Here is a tiny trained network, its code and every weight. The questions are about switching its units off for an input and a class, where a switched-off unit gives its printed mean instead of its output.

import numpy as np


def w(rows, s, z=0):
    codes = np.array(rows[::2]) - 128.0
    scale = np.full(codes.shape[1], s)
    scale[-1] = z or s
    return codes * scale


def norm(h):
    return h / np.sqrt((h * h).mean(-1, keepdims=True) + 1e-5)


def f(y):
    return np.maximum(y, 0)


def log_softmax(a):
    a = a - a.max(-1, keepdims=True)
    return a - np.log(np.exp(a).sum(-1, keepdims=True))


def net(x, mask):
    res = np.array(x, float).reshape(1, 8) / 4 @ E
    u = 0
    for l in range(2):
        y = f(norm(res) @ A[l][:, :-1].T + A[l][:, -1])
        res = res + np.where(mask[u : u + 6], y, B[l][:, -1]) @ B[l][:, :-1]
        u += 6
    return log_softmax(norm(res)[-1] @ U[:, :-1].T + U[:, -1])


A, B = {}, {}
E = w([
[118,99,168,136,152,21,111,142,176,219,254],'x0',
[123,162,145,108,130,160,114,110,170,170,104],'x1',
[120,113,102,117,141,114,123,110,105,112,149],'x2',
[122,156,97,110,159,123,137,90,128,136,143],'x3',
[214,174,94,240,160,233,57,140,129,100,115],'x4',
[166,102,143,87,200,173,142,175,169,130,128],'x5',
[149,170,139,96,141,126,106,84,142,149,114],'x6',
[171,68,134,107,49,188,134,11,157,148,159],'x7',
],0.008)
A[0] = w([
[89,137,99,1,95,117,202,132,130,63,46,105],'0.n1',
[136,164,83,159,146,136,54,147,148,160,191,146],'0.n2',
[151,120,113,133,87,151,118,111,133,167,127,132],'0.n3',
[152,78,113,149,164,149,104,158,163,171,131,176],'0.n4',
[118,77,147,117,132,112,150,86,198,140,132,142],'0.n5',
[94,139,113,151,177,76,115,156,142,124,80,252],'0.n6',
],0.0097,0.0041)
B[0] = w([
[168,174,188,223,92,88,180,153,190,15,184,254],'0.n1',
[167,139,142,159,7,113,200,254,146,18,100,200],'0.n2',
[230,173,101,172,125,91,178,148,125,113,153,172],'0.n3',
[118,137,113,159,81,46,129,68,91,73,133,194],'0.n4',
[72,120,129,154,169,131,86,56,107,153,208,201],'0.n5',
[94,202,158,148,156,63,6,93,144,79,33,222],'0.n6',
],0.0092,0.0082)
A[1] = w([
[1,175,145,63,209,21,128,193,114,187,157,174],'1.n1',
[170,90,69,221,137,245,176,51,115,104,142,6],'1.n2',
[139,203,69,184,144,171,118,154,106,93,38,142],'1.n3',
[160,52,128,121,61,120,226,103,141,157,187,240],'1.n4',
[153,172,95,190,137,141,120,155,127,125,123,155],'1.n5',
[75,78,190,133,147,158,181,130,129,179,69,153],'1.n6',
],0.008,0.0011)
B[1] = w([
[220,93,114,43,67,84,145,114,71,224,42,207],'1.n1',
[190,118,182,21,66,134,155,255,116,179,47,211],'1.n2',
[68,78,76,121,188,144,103,52,104,184,205,254],'1.n3',
[114,132,76,165,163,225,170,130,173,181,195,220],'1.n4',
[62,119,168,90,171,109,133,152,136,105,87,208],'1.n5',
[112,160,85,105,110,121,126,100,177,136,117,129],'1.n6',
],0.011,0.0084)
U = w([
[95,182,168,200,134,24,111,158,141,48,98,148],'0',
[197,95,147,45,67,112,141,184,82,187,35,237],'1',
[190,149,146,185,60,188,209,154,187,113,219,170],'2',
[104,48,107,133,133,136,141,52,172,254,248,17],'3',
[56,135,83,150,220,242,17,147,69,75,72,2],'4',
],0.0095,0.0028)

Each question gives the input, the list of numbers given to net, and the class t.
The units are the neurons (one row each of A and B). Each row of codes is followed by its name. A weight is (code - 128) times the scale printed after its matrix; where a second scale follows, it is the last column's (A, B and U).
mask holds one flag per neuron, layer by layer. A switched-off neuron (its flag False) gives its mean, the last column of its row in B, instead of its output. The means were averaged over made-up inputs and are rounded, as every weight is.
A unit's drop is (log p(t) with every unit on - log p(t) with that unit switched off) / (log p(t) with every unit on - log p(t) with every unit switched off).
The circuit of an input: a set's keep is (log p(t) with only the set's units on - log p(t) with every unit switched off) / (log p(t) with every unit on - log p(t) with every unit switched off). Starting from all 12 units, units are removed one at a time, each time the one whose removal leaves the highest keep (on an exact tie, the one counted first), for as long as the keep stays at least 0.8.
circuit, biggest first: the units of the circuit, biggest drop first
most important unit: the unit with the biggest drop
k most important neurons: the k neurons with the biggest drops, biggest first
k most important neurons of layer l: the k neurons of layer l with the biggest drops, biggest first
drop when u is switched off: that unit's drop, to one decimal
input [3,8,4,6,1,0,-4,5], class 2: most important unit => 1.n3
input [-1,-1,4,8,8,-3,-6,1], class 1: 2 most important neurons => (1.n2, 0.n6)
input [-7,-4,8,-4,-3,3,6,1], class 2: 2 most important neurons => (0.n1, 0.n6)
input [1,-8,-5,1,-1,2,-4,4], class 3: 2 most important neurons => (0.n1, 0.n2)
input [-3,6,8,-6,7,-8,2,-7], class 4: 2 most important neurons => (1.n3, 0.n1)
input [8,-7,2,7,4,-3,0,8], class 2: 2 most important neurons => (0.n2, 1.n3)
input [-7,1,0,-2,1,-6,-8,-6], class 4: 4 most important neurons => (1.n3, 0.n2, 0.n4, 0.n3)
input [5,6,-4,8,2,3,-3,6], class 2: 2 most important neurons of layer 0 => (0.n2, 0.n3)
input [-1,-6,2,4,-8,-3,0,5], class 2: 2 most important neurons => (0.n1, 1.n3)
input [1,1,1,0,-5,-8,0,-8], class 1: 2 most important neurons => (1.n1, 0.n2)
input [-1,8,-3,8,-4,5,4,4], class 2: 2 most important neurons of layer 0 => (0.n1, 0.n6)
input [0,1,-1,-5,5,5,2,2], class 1: 2 most important neurons of layer 1 => (1.n2, 1.n5)
input [-8,8,4,-7,-5,4,2,-2], class 0: 2 most important neurons => (0.n1, 1.n4)
input [-4,2,7,-7,7,-1,6,6], class 1: circuit, biggest first => (1.n2)
input [2,2,1,-7,-3,0,-8,-5], class 1: drop when 1.n1 is switched off => 1.5
input [6,4,5,-6,-4,5,-8,-4], class 1: drop when 1.n1 is switched off => 1.6
input [-7,1,1,8,5,4,-2,5], class 1: drop when 1.n2 is switched off => 1.8
input [-5,-4,7,-6,4,-5,3,-3], class 4: drop when 0.n5 is switched off => 0.0
